Here is a tiny trained network, its code and every weight. The questions are about switching its units off for an input and a class, where a switched-off unit gives its printed mean instead of its output.

import numpy as np


def w(rows, s, z=0):
    codes = np.array(rows[::2]) - 128.0
    scale = np.full(codes.shape[1], s)
    scale[-1] = z or s
    return codes * scale


def f(y):
    return y / 2 * (1 + np.tanh(0.7978845608 * (y + 0.044715 * y**3)))


def log_softmax(a):
    a = a - a.max(-1, keepdims=True)
    return a - np.log(np.exp(a).sum(-1, keepdims=True))


def net(x, mask):
    res = np.array(x, float).reshape(1, 5) / 4 @ E
    y = f(res @ A[0][:, :-1].T + A[0][:, -1])
    res = res + np.where(mask, y, B[0][:, -1]) @ B[0][:, :-1]
    return log_softmax(res[-1] @ U[:, :-1].T + U[:, -1])


A, B = {}, {}
E = w([
[107,139,126,133,15,89,103,150,212,96,124],'x0',
[118,149,214,73,140,7,141,150,163,88,68],'x1',
[48,110,170,115,136,127,98,61,134,93,211],'x2',
[162,200,97,147,119,41,79,64,126,161,168],'x3',
[100,207,197,161,67,143,169,149,94,178,132],'x4',
],0.012)
A[0] = w([
[158,104,126,156,194,123,158,118,65,156,105,86],'neuron 0',
[111,129,61,128,35,130,98,171,163,95,108,94],'neuron 1',
[127,143,127,138,91,180,155,122,119,179,191,181],'neuron 2',
[146,68,84,224,98,140,90,139,100,134,159,3],'neuron 3',
[129,77,80,93,152,134,65,150,131,57,124,45],'neuron 4',
[115,116,31,60,178,165,87,139,172,141,123,174],'neuron 5',
[108,47,153,120,109,194,175,155,142,105,95,56],'neuron 6',
[72,101,156,138,147,129,123,116,125,101,207,96],'neuron 7',
[151,153,105,181,127,88,108,104,117,146,152,81],'neuron 8',
[86,133,190,204,129,161,155,139,137,161,113,165],'neuron 9',
[252,131,97,165,141,141,178,180,128,155,73,109],'neuron 10',
],0.012,0.0027)
B[0] = w([
[60,104,172,185,162,97,137,60,106,110,198,207],'neuron 0',
[2,81,174,168,146,158,152,50,133,57,184,210],'neuron 1',
[104,145,157,109,77,62,120,140,120,123,87,204],'neuron 2',
[194,99,196,92,175,26,193,131,118,21,35,203],'neuron 3',
[96,180,123,176,91,139,121,248,97,110,132,206],'neuron 4',
[97,188,126,141,89,127,65,158,95,87,120,222],'neuron 5',
[184,187,68,141,167,74,193,83,224,76,188,214],'neuron 6',
[121,136,116,75,89,221,92,63,176,133,37,200],'neuron 7',
[190,188,49,115,178,103,114,100,173,171,232,178],'neuron 8',
[165,175,88,135,119,112,43,182,75,108,202,189],'neuron 9',
[129,156,141,77,61,205,88,52,119,107,114,253],'neuron 10',
],0.0092,0.015)
U = w([
[199,173,7,149,163,104,156,112,213,105,197,71],'0',
[123,138,111,63,87,224,83,85,144,121,77,167],'1',
[51,71,186,218,152,126,131,83,86,104,198,65],'2',
[173,121,218,60,130,11,142,170,105,60,63,189],'3',
[110,197,108,173,72,124,79,239,76,118,160,139],'4',
[117,132,106,135,103,147,120,146,116,127,133,225],'5',
[156,77,73,177,168,176,192,208,137,216,67,2],'6',
[169,21,53,190,128,153,202,203,114,195,90,10],'7',
],0.013,0.008)

Each question gives the input, the list of numbers given to net, and the class t.
The units are the neurons (one row each of A and B). Each row of codes is followed by its name. A weight is (code - 128) times the scale printed after its matrix; where a second scale follows, it is the last column's (A, B and U).
mask holds one flag per neuron, in row order. A switched-off neuron (its flag False) gives its mean, the last column of its row in B, instead of its output. The means were averaged over made-up inputs and are rounded, as every weight is.
A unit's drop is (log p(t) with every unit on - log p(t) with that unit switched off) / (log p(t) with every unit on - log p(t) with every unit switched off).
The circuit of an input: a set's keep is (log p(t) with only the set's units on - log p(t) with every unit switched off) / (log p(t) with every unit on - log p(t) with every unit switched off). Starting from all 11 units, units are removed one at a time, each time the one whose removal leaves the highest keep (on an exact tie, the one counted first), for as long as the keep stays at least 0.8.
units of the circuit, in order: the units of the circuit, biggest drop first
most important unit: the unit with the biggest drop
k most important neurons: the k neurons with the biggest drops, biggest first
drop when u is switched off: that unit's drop, to one decimal
input [0,1,4,-3,-7], class 4: units of the circuit, in order	neuron 4
input [6,6,5,0,3], class 2: 3 most important neurons	neuron 3; neuron 10; neuron 1
input [3,4,5,-4,2], class 1: 3 most important neurons	neuron 3; neuron 7; neuron 8
input [6,5,5,-4,-2], class 2: 2 most important neurons	neuron 10; neuron 1
input [-5,5,5,3,-6], class 4: units of the circuit, in order	neuron 3; neuron 4
input [2,7,-8,2,6], class 1: units of the circuit, in order	neuron 10; neuron 3
input [-5,-2,2,-2,-8], class 4: 3 most important neurons	neuron 4; neuron 5; neuron 1
input [3,6,5,6,1], class 0: 2 most important neurons	neuron 3; neuron 8
input [-6,-2,-1,4,-8], class 4: 3 most important neurons	neuron 5; neuron 4; neuron 1
input [6,2,3,-5,5], class 2: 2 most important neurons	neuron 1; neuron 8
input [-2,-4,4,4,6], class 4: 3 most important neurons	neuron 6; neuron 2; neuron 10
input [-4,-5,4,5,-6], class 4: 2 most important neurons	neuron 5; neuron 6
input [-2,-3,8,-8,-8], class 0: 2 most important neurons	neuron 6; neuron 10
input [-5,-6,8,-2,4], class 1: units of the circuit, in order	neuron 7
input [7,1,-3,5,2], class 2: 2 most important neurons	neuron 1; neuron 6
input [-8,-3,8,2,-8], class 1: 4 most important neurons	neuron 7; neuron 1; neuron 5; neuron 9
input [-6,-1,-8,-1,-8], class 1: drop when neuron 2 is switched off	0.1
input [4,-4,4,4,-6], class 4: drop when neuron 4 is switched off	0.8
input [8,-7,2,-3,-5], class 2: drop when neuron 1 is switched off	3.8
input [8,-3,4,3,-2], class 2: most important unit	neuron 1
